Table B holds the same points as the rows below and some others, measured another way and shuffled. Each row below is followed by which row of B it is.
B:
0: [ 109 -156 -223 -300  102  130 -117  -20 -266   24   49 -175   54  256
    8   -3 -197    4   78   -7    9    3]
1: [  51 -165 -436 -306   57 -489  104  210   14  138 -120  611 -184  225
  291  547 -187   84   -6  156  -77 -440]
2: [ 101 -108 -147  132  119 -168  -17 -167 -116  109  -96  153  -49   53
    7  376 -230 -154    1   11  -10 -238]
3: [ -74    4   90 -100  202  125 -197   13  171  -21  -65 -148   -2 -107
   38  166   -6  143 -152  -38   13   31]
4: [ 124  -96 -116 -179  158   53 -141   60  -54  194   73  -24  -28   60
   92  264 -345   38  136   33   50  -49]
5: [ 113   33  -19  236  -14  -27  -69  -97  -60  181   73   41   29  -96
  -34  245 -348  -22   52  102   26  -89]
6: [ -89   52  124 -197  202  196 -120  111  268    8    8 -115  -16  -72
   82   91   26  245 -177   58  -20   14]
7: [ 126  -85 -118  107  252   28 -105 -131  -36  291  -23  135  -83  -39
  107  505 -331 -186   51  117   43 -200]
8: [ -84  -11  -29 -146  180   56  -60   33  161  -14  -82   53  -43    5
  110  183   67  122 -219   89  -47 -108]
9: [  88  -97   21 -282  114   39  -74   30  -47  -55   20 -252   23  181
  -65  -21 -154  151   78 -173  -19    2]
10: [ -99  -91 -151  -23   39 -272   77   84  122  -42 -129  303 -123   40
  117  285  -29  167 -140  -18  -39 -227]
11: [ 160  -36 -113 -458   97   85   37   62  -94   44   89  -76   39  358
   30  -48  -95   91   16  138 -121 -165]
12: [ 106   76  238  357   77  247  118 -303    2   87  105 -209   52    6
 -204  -49 -165  -90  -44   57  -59 -114]
13: [ -60  -65 -160   22  159  203  -68 -109  -69   53  -25   23    1   33
   79  139   -8  -61 -193  157    2  -67]
14: [ 181  -20  -94 -165   10  -92 -189   53 -118  127   62  -71   63   38
   -1  199 -367   79  157   16   22  -24]
15: [ 217  -20  -10  188   -9   85   77 -171 -187  192  167  -71   47  113
 -119   52 -397  -89  153   81  -14 -129]
16: [  57  338  361  103 -127   53  -61  -26  229  -30  104 -208  172 -171
 -177 -116  -29  259 -172  176 -134  -12]
17: [-122   59  246  -33  164  115  -19    9  307 -101  -52 -145  -23  -72
  -33   27  109  239 -223  -66  -59  -31]
18: [  42   67 -106  -61 -111 -165  198   92   70   74   75  287  -21  147
   59   75  -94  179 -103  258 -133 -282]
19: [  27  308  605  152   -7  161  -87 -193  270 -210    8 -539  204 -162
 -357 -268  114  224 -213  -96 -146   72]
20: [ 123 -160 -215 -124  -81 -163   86    1 -252  -20   49   14    5  288
  -51   -7 -265   80  138  -95  -27 -123]
21: [  55 -133  -80   56  135    3   77 -165 -101   12  -45   -5  -44  169
  -41  124 -124  -73  -25  -60  -36 -180]
22: [-122 -206 -223  266   45 -296  243  -18   64   36 -118  465 -221   46
  122  373 -138   48  -88  -66    6 -320]
23: [ -28  -37   45   38  142  170    6  -40   81   45   37  -73  -36   10
    6   75 -106   90  -69    3    4  -47]
24: [ -62  -10   43   53  191  184   -1 -125   90   -1  -44  -54  -17   18
    6   93   51    6 -210   64  -52 -107]
25: [ -46 -354 -658  107  100 -617   19   24 -173  163 -283  785 -267   59
  330  859 -299 -162   -3   15   76 -429]
26: [  86   94   34 -168  104  107 -269   39   50  109   42 -145   87  -93
   33  183 -173  102  -43  143   -1   27]
27: [  66  306  292  347 -222 -220   66  -55  225   21   57   69  104 -214
 -168   69 -132  206 -138  173 -132 -168]
28: [  68  -32 -112   -9 -183 -299  184  -61 -155 -143  -27   89   48  254
 -124  -72  -68  107  -45  -35 -138 -225]
29: [  16    5  102 -230   61  340 -125  150   55   38  211 -348   69   26
  -23 -182 -206  307   62  -24   52  205]
30: [  24  269  553   11  -51  382  -93  -90  174 -199  166 -697  246  -79
 -351 -507   49  331 -123  -93  -99  239]
31: [  76  192   42  184 -127  -23  101 -182  -37   -5   30   51  130   50
 -119  -34   20   -8 -221  294 -172 -218]
32: [  28   60   45  130   91 -180  256   84  340  245   37  452 -180  -22
  152  412 -185  129  -74  235  -99 -412]
33: [ -33  -19 -123 -147   81  -45  -40   89   80   48  -30  144  -41   31
  124  208  -61  139 -120  120  -33 -125]
34: [  17 -265  -96   33  168  -86  171 -110  -79  -26  -67   28 -144  237
  -32  142 -181   -8   75 -272    1 -195]
35: [ 106  -91  -41  257  -69 -137  184  -34  -61  140  116  122  -74   67
  -60  144 -424   69  182  -68   23 -165]
36: [  32   14   19  -26  254  208 -148  -82   80  161   -5  -50  -10  -67
   75  279 -114  -44 -105  148   -1  -81]
37: [  53  -12  179 -129   53  152  -23    5   30  -77   94 -353   62  100
 -145 -174 -139  225   51 -167  -20   72]
38: [ -49   42   -8  -95  165  131   -5   29  177   79   -2   90  -37    7
  118  166   30  107 -213  215  -66 -141]
39: [ 127   16 -122 -154  -80 -273   51   96  -13   69   28  187    2  138
   34  182 -221  144   33  114  -92 -234]
40: [  85   98   69 -176  -31  -65  -11  139  127   52   93   -7   36   38
   -1   57 -172  259    0  103  -75  -92]
41: [  25  129  205  339 -103  159   87 -235  -28  -61   90 -221  133  -23
 -240 -210  -55   51 -137   55  -84  -23]
42: [  94  -44   35   16  137  150 -100 -111  -66   81   45 -192   28   27
  -56   98 -226  -10   42  -27   22   -8]
43: [ 112 -152 -158   65  -41   56   47  -63 -258   80  138  -87   15  169
  -64  -24 -363   22  169  -61   50  -11]
44: [  65  -11   73 -213  256   84 -126  -67   85   15  -76 -149    3   68
    1  183  -22   18  -89   -5  -63 -108]
45: [ -63 -145  -97 -245  144  -43  -12  116   75  -47  -54   20  -82  124
   88  128  -62  202  -47 -117   -3  -71]
46: [  82  -47  -69   19   47 -178  104  -44   12   70  -28  165  -59  115
   11  230 -178   27   -3   38  -68 -258]
47: [  -2  -69 -115   39  176  -29  -86 -125  -20   52 -115   85  -34    2
   58  320  -72  -84 -132   55  -14 -161]
48: [  33 -224 -164  230    1 -147  163  -59 -126   73   31  150 -122  110
  -16  184 -363   25  147 -173   61 -152]
49: [  57 -131 -161   29  167  107  -32 -209 -198   38  -51  -52    3  151
  -16  138 -102 -163  -62   29  -14 -127]
50: [  36   -7   86  136  -16  -87   32 -129  -29  -84  -29 -106   36   46
 -143   13 -110   69  -40 -115  -50  -90]
51: [  39   37  136    2  263  368 -203 -210    3   44   -2 -335   86  -39
  -70   59  -25  -82 -138   58  -11   38]
52: [ -58   85  216  132  -56   72   14 -180   19 -251  -40 -306  133   16
 -244 -251  129  143 -214 -108 -102   21]
53: [ -61 -117  -73  267  136   37  124 -119   41   89  -21  166 -125    1
   45  234 -146  -25  -84   -7   21 -177]
54: [ 161  109   78  288 -107 -275  -38  -89   13  132   12   98   38 -140
  -97  310 -363   25   69   46  -28 -173]
55: [ 219  -76 -145 -131   60   75    9  -50 -211  177  133  -44   30  231
   -8   86 -338  -51  152  110  -23 -132]
56: [  80  -50  -97  -46   16  -57  -65   91  -20  139   84   48  -19    8
   52  204 -343  133  116   20   43  -45]
57: [-178 -144 -404  414 -125  -78 -120  -49 -218   42  -36  284  -21 -197
  118  269 -215   -3 -133   81  152   45]
58: [  14 -151 -219 -102    1  -84   -8   72 -120   20   22   73  -37  135
   57  109 -220  126   56  -40   29  -61]
59: [  65  -92    1   55  214   90    8 -225  -67   32  -64  -88  -24  121
  -54  156  -83 -127  -64  -35  -42 -169]
60: [ -44  -12  -29  -99  -49 -124   64  158  120  -32   32   95  -33   50
   37   46 -107  293  -49  -12  -37  -88]
61: [  91   -9 -103   79   47 -250   -1  174  180  334   59  404 -143 -137
  189  571 -460  122  125  149   48 -238]
62: [ 150    0   57 -460  181  100 -155  123   56   73   68 -225   33  148
   21   80 -180  178   82   -2  -42  -24]
63: [-113   78    7 -103  -56  296  -67  152   79  -21  175 -144   85  -33
   34 -204  -29  329 -150  160   10  158]
64: [ 199  -19   22 -164   13 -328   56   39   26   55  -13   71  -26  166
  -48  229 -279  118  140  -73  -96 -262]
65: [ 131  113  101 -379  180  250 -152    6   62   50   64 -261  111  123
   -9  -17   -9   87  -94  186 -109  -42]
66: [  -4  373  417  319    3  168   10 -120  377   84   77  -64   96 -282
 -107   48   40  144 -300  314 -137 -119]
67: [  35   93    2   64  -28 -114 -228   -2   27   48  -27   -3   80 -181
  -10  245 -183  100  -71   81    6  -10]
68: [  67  -51  146  -68  319  327  -69 -137   67   87   28 -273  -16   64
  -36   86 -110  -26  -21  -48   -3  -38]
69: [ 133   58   88   27  -75  -95   53   -4   11   49   94  -48   43   60
 -101   26 -258  148   71    6  -63 -112]
70: [  34  -39   83 -225  127   17  148  -38   79 -105  -27 -100  -21  269
  -66  -69   60  130 -101  -60 -144 -199]
71: [-254  336  380  392   81  337 -162  -75  461  -18   -6 -100   82 -494
  -10   60  219  218 -504  279  -36   87]

[ 223  -63  495  176 -101 -289  -49  -19  107 -112 -128   63 -198  -13
  -94  173    2  103   72   11  256  130  111  345   31 -359] : 34
[ 148  -77  147   32   31  -96  -70   -8  100  -38    9  101  -80 -150
 -117  223   55   91  151  115  189  103   92  239  -46  -49] : 10
[  82  -17 -120   39   27  187  188  -33  -57 -200   60   27   45    5
 -101 -228  107  -24  132 -294  -77  222 -192    8  156  -42] : 64
[  54  166 -274  239  -10 -108  -27   10  119   45  -75  -12 -151  -19
  -14  -22 -212   86   65  -98  -70  118   85  -78   12 -178] : 47
[  72   82 -429  220  181  335  164   54   14  -15   31 -109  -80  -85
  -45 -214  -63   95  180  -48  -44  137   65  -78  116   22] : 6
[   3   89 -258   85   41   -8   33  -36  -85  -21  143   65  -67 -189
  -43   77 -131   62  132  -96 -100  148  -57 -180  -46  -38] : 58
[ -42  120  -33 -104   27  153   28 -107  186 -159 -230   91   76  236
 -112 -185  255   48 -140   -9  -47 -112 -190   90  173  174] : 32
[ -89   58  -27 -244   33    5  -58 -131   36 -103   29  227   95  -44
 -119  156  183   56  -40   56  -45  -68 -230  -27  -20  263] : 16
[ 122  180 -429  145  126  221  171  143  -28 -166   71 -108  -43  -80
 -170 -333 -120   84  271 -224  -28  311  -34  -37  177 -195] : 19
[  46  -95  305   31    5  -83  -93 -161   70   -6  -81  147  -91 -111
  -45  314  132   78  -33  265  135 -117   55  180 -111   68] : 33
[ -72  219 -314   47   40  175   27 -125   81 -119 -197   19   63   80
 -105 -255   63    7  -59   39 -167  -89 -138  -48   33   45] : 65
[  95  116  296  196 -112 -283 -104  -83  169  -60 -266   54 -188   88
  -57   92  -55  112  -89   81  115  -31   83  197    2 -298] : 59
[ 146 -145  371  -16   16 -130  -69  -37  103  -45    8  148 -110 -110
  -88  321  132  118   82  136  250   49   71  285  -13    4] : 45
[ -39  263 -563   90   66  144  -15  -31  154  -27 -157  -21   32   35
 -107 -247  -59   29   34    6 -174    0  -31  -88   19   29] : 38
[  41  317 -528  239   40   19   -5   52  143  -25 -161  -94  -79   17
 -111 -267 -231   76   97  -62 -115  115   67  -76   43 -224] : 24
[  39  -41  -37  -44 -130 -367 -113  -74   94   40  118  235  -27  -76
  -15  295  -59   -5   70 -277  -87  203 -104  -60  -73  -18] : 48
[  16  -83  -53  199   88   70  113  -53 -159   80  229   48 -198 -221
   99  244 -126  119   95  -64  -47  119   28 -234  -25   51] : 67
[-154  301 -199   58  -28   39   53 -165  -69 -135 -121   63  -24   84
  -32 -165  -67   44 -157  -88 -258  -90 -244 -276   36  -53] : 55
[ 138  177  133   72   10   48    0  -19  109 -284 -281  -34  -20   42
 -277 -241  101   78   72  176  172    7   -8  362   75 -287] : 70
[-183  136  375 -214 -188 -409 -190 -283   93  -77 -157  348  -11  159
   -4  344  115   68 -349    3 -112 -230 -306  -96  -61   98] : 15
[-156  278   23 -310   13  -19 -134 -172   84 -232 -205  208  134   61
 -242   11  209   84 -157  263  -35 -250 -288   63  -27  152] : 18
[  59 -121  300 -117   43  -30  -49 -105   -3  -94   67  189  -23 -170
 -115  312  189   88   63  179  170  -14  -58  183  -57  121] : 60
[ -30 -212  343   -9  -37  -93   26 -218 -108   22  161  239  -93 -114
  105  414  123   39  -77  -60  -29  -13 -132 -106  -64  186] : 14
[ -22 -129 -161  267  138  422  328  -98 -204   18  189  -35 -133  -42
  185  -91   23   49   14 -267 -182  104  -92 -330  164  185] : 61
[  14 -141  492  -60   -1  -17   -9 -216  -93 -118   13  196  -59 -133
  -55  322  225   72  -49  212  130 -117  -99  142  -82   99] : 27
[  33  193 -104  186   -3  -11   45    6  153  -55 -184  -24 -136  183
  -22 -162  -73  130  -66 -141  -38   46  -12  -31  180 -141] : 68
[  64   43  350  328  -43 -150  -45 -125   77   32 -220   10 -288   17
   54  186  -87  155 -124  206  115 -126  168   96  -32 -217] : 51
[  21   53  -75 -128   39   -6  -24  -42    0 -125   78  142   43 -122
 -158   83   75   58  112  -13    9   90 -141   34   -7   61] : 30
[ -70  246 -470  154  110  286  102  -64   34  -80 -140  -65   -2   47
  -65 -317  -30   49  -10    6 -191  -37  -74 -157   74   33] : 66
[ -37  -54  508   14 -126 -334 -115 -255  -91  -28    4  255 -149 -131
   25  480   20   75 -138  136   37 -118  -91   -9 -182  -57] : 43
[   0  414 -401   -7   54   52   36   52 -104 -287  -18  -32   30 -143
 -302 -293 -174   86  195  -28  -83  159 -172  -61   25 -311] : 28
[ 104  -72   11  168  -68 -355 -109   -3  126  171  103  133 -207 -130
   67  394 -183   96   89 -145   25  194  133  -46  -75  -90] : 25
